Below is a small trained network, with its code and all its weights. Each question gives an input and a class and asks what happens when units are switched off, that is, made to give their printed mean instead of their output.

import numpy as np


def w(rows, s, z=0):
    codes = np.array(rows[::2]) - 128.0
    scale = np.full(codes.shape[1], s)
    scale[-1] = z or s
    return codes * scale


def norm(h):
    return h / np.sqrt((h * h).mean(-1, keepdims=True) + 1e-5)


def f(y):
    return np.maximum(y, 0)


def log_softmax(a):
    a = a - a.max(-1, keepdims=True)
    return a - np.log(np.exp(a).sum(-1, keepdims=True))


def net(x, mask):
    res = np.array(x, float).reshape(1, 4) / 4 @ E
    u = 0
    for l in range(2):
        y = f(norm(res) @ A[l][:, :-1].T + A[l][:, -1])
        res = res + np.where(mask[u : u + 11], y, B[l][:, -1]) @ B[l][:, :-1]
        u += 11
    return log_softmax(norm(res)[-1] @ U[:, :-1].T + U[:, -1])


A, B = {}, {}
E = w([
[110,107,102,151,113,81,149,153,122,120,70,96],'x0',
[85,61,139,129,51,175,33,130,169,217,97,143],'x1',
[128,1,99,115,123,148,193,124,44,174,167,124],'x2',
[154,59,165,203,183,147,115,117,171,114,110,113],'x3',
],0.0043)
A[0] = w([
[125,120,144,87,154,177,118,71,126,130,208,145,43],'L0N1',
[114,119,104,134,91,55,136,192,83,149,37,79,5],'L0N2',
[141,224,170,129,184,138,154,132,168,111,126,87,102],'L0N3',
[199,86,131,162,245,111,114,138,154,79,99,182,186],'L0N4',
[149,186,164,73,147,189,92,46,185,125,192,129,128],'L0N5',
[118,208,110,3,134,130,184,183,43,90,131,153,71],'L0N6',
[84,134,186,104,172,147,104,42,105,101,188,145,44],'L0N7',
[125,93,151,181,98,56,149,206,111,98,47,94,28],'L0N8',
[56,166,147,158,68,130,83,124,165,155,137,100,165],'L0N9',
[61,47,165,178,63,160,142,133,86,204,167,116,83],'L0N10',
[102,195,78,41,92,118,121,192,109,134,121,92,158],'L0N11',
],0.004,0.0026)
B[0] = w([
[193,109,195,101,227,20,108,159,72,218,119,116,172],'L0N1',
[141,124,208,62,254,62,62,166,100,181,142,117,179],'L0N2',
[119,158,195,146,75,174,158,190,144,87,90,144,231],'L0N3',
[180,140,78,91,61,130,148,54,168,100,174,53,251],'L0N4',
[157,114,194,113,178,75,102,220,117,188,107,107,224],'L0N5',
[188,98,82,83,113,148,143,127,174,89,135,66,237],'L0N6',
[201,77,165,25,156,69,78,202,91,139,139,138,159],'L0N7',
[142,151,173,66,241,96,56,145,112,249,189,131,184],'L0N8',
[160,181,135,147,57,174,230,108,139,59,78,155,241],'L0N9',
[144,234,101,137,213,190,173,114,183,113,78,170,252],'L0N10',
[171,83,119,115,150,159,105,103,211,153,133,110,238],'L0N11',
],0.0043,0.0035)
A[1] = w([
[33,70,144,124,76,169,23,68,107,189,95,245,69],'L1N1',
[233,171,136,71,174,121,198,175,140,78,118,109,228],'L1N2',
[106,164,65,22,76,135,169,150,105,198,165,164,91],'L1N3',
[154,28,184,253,203,159,123,81,152,120,180,101,74],'L1N4',
[83,130,67,175,152,12,151,161,160,128,48,63,112],'L1N5',
[153,93,75,120,194,155,213,141,95,88,135,186,197],'L1N6',
[141,64,186,153,154,190,148,111,60,148,212,158,115],'L1N7',
[184,172,227,139,86,101,95,78,150,132,122,131,254],'L1N8',
[78,24,73,105,143,154,173,129,26,142,150,173,80],'L1N9',
[106,152,191,110,202,68,70,139,88,179,128,125,131],'L1N10',
[146,117,158,112,86,158,64,93,177,209,96,134,116],'L1N11',
],0.0051,0.0018)
B[1] = w([
[99,151,168,183,149,6,234,59,38,67,210,106,167],'L1N1',
[70,86,125,194,112,116,128,66,94,160,139,135,254],'L1N2',
[195,54,95,105,117,129,79,215,221,67,122,72,171],'L1N3',
[176,109,62,25,46,136,123,202,183,92,138,82,170],'L1N4',
[164,104,186,36,137,142,64,189,81,152,199,212,155],'L1N5',
[80,182,188,188,115,131,151,60,141,146,85,163,182],'L1N6',
[87,185,119,96,142,81,54,175,131,139,72,152,163],'L1N7',
[98,93,72,103,144,171,124,182,97,163,97,163,206],'L1N8',
[105,245,188,173,122,200,39,206,144,106,86,187,167],'L1N9',
[84,62,87,31,137,79,113,131,50,255,152,179,158],'L1N10',
[134,134,138,162,169,80,162,67,69,87,190,94,191],'L1N11',
],0.0057,0.0091)
U = w([
[57,143,218,222,140,33,228,19,59,40,217,84,242],'0',
[154,61,213,14,219,31,16,255,66,229,185,200,7],'1',
[32,221,223,212,71,220,49,227,203,83,18,231,231],'2',
[220,15,44,33,28,187,105,171,248,37,159,32,219],'3',
[52,12,97,156,138,204,168,31,104,238,77,144,24],'4',
],0.0063,0.0016)

Each question gives the input, the list of numbers given to net, and the class t.
The units are the neurons (one row each of A and B). Each row of codes is followed by its name. A weight is (code - 128) times the scale printed after its matrix; where a second scale follows, it is the last column's (A, B and U).
mask holds one flag per neuron, layer by layer. A switched-off neuron (its flag False) gives its mean, the last column of its row in B, instead of its output. The means were averaged over made-up inputs and are rounded, as every weight is.
A unit's drop is (log p(t) with every unit on - log p(t) with that unit switched off) / (log p(t) with every unit on - log p(t) with every unit switched off).
The circuit of an input: a set's keep is (log p(t) with only the set's units on - log p(t) with every unit switched off) / (log p(t) with every unit on - log p(t) with every unit switched off). Starting from the 12 units with the biggest drops (on a tie, the unit counted first), units are removed one at a time, each time the one whose removal leaves the highest keep (on an exact tie, the one counted first), for as long as the keep stays at least 0.8.
circuit, biggest first: the units of the circuit, biggest drop first
k most important neurons: the k neurons with the biggest drops, biggest first
k most important neurons of layer l: the k neurons of layer l with the biggest drops, biggest first
input [-6,-3,8,-6], class 2: circuit, biggest first	(L1N9, L1N6)
input [-4,6,-5,-8], class 3: circuit, biggest first	(L1N3, L1N9)
input [7,3,-7,-4], class 1: circuit, biggest first	(L1N5)
input [-6,8,-6,-5], class 0: circuit, biggest first	(L1N1, L1N11)
input [-8,-6,6,3], class 1: 2 most important neurons	(L0N1, L1N7)
input [0,-3,7,-5], class 2: circuit, biggest first	(L1N9, L1N6)
input [0,0,1,2], class 4: 3 most important neurons	(L0N10, L1N1, L1N11)
input [8,-7,2,-7], class 1: 3 most important neurons	(L1N5, L0N9, L0N2)
input [5,-3,-1,6], class 3: 2 most important neurons	(L0N4, L1N4)
input [2,-7,6,8], class 3: 2 most important neurons	(L1N4, L0N4)
input [6,-1,5,7], class 3: 3 most important neurons of layer 0	(L0N4, L0N5, L0N1)
input [-5,-5,7,3], class 2: circuit, biggest first	(L1N9, L1N6, L1N7)
input [5,-4,6,3], class 2: 2 most important neurons	(L1N9, L1N6)
input [4,6,2,8], class 3: circuit, biggest first	(L1N4)
input [7,-1,7,5], class 1: 2 most important neurons of layer 0	(L0N8, L0N9)
input [2,-2,3,-2], class 4: 4 most important neurons	(L0N6, L1N2, L1N1, L1N11)
input [-3,0,-5,6], class 3: 2 most important neurons of layer 1	(L1N6, L1N9)
input [-5,-6,7,-5], class 2: 2 most important neurons of layer 1	(L1N9, L1N6)
input [4,-3,-3,6], class 3: 2 most important neurons	(L0N4, L1N4)
input [3,0,4,6], class 3: circuit, biggest first	(L1N4)
input [7,-3,7,-3], class 1: 3 most important neurons of layer 0	(L0N2, L0N9, L0N8)
input [0,5,-3,5], class 0: 2 most important neurons	(L1N11, L0N6)
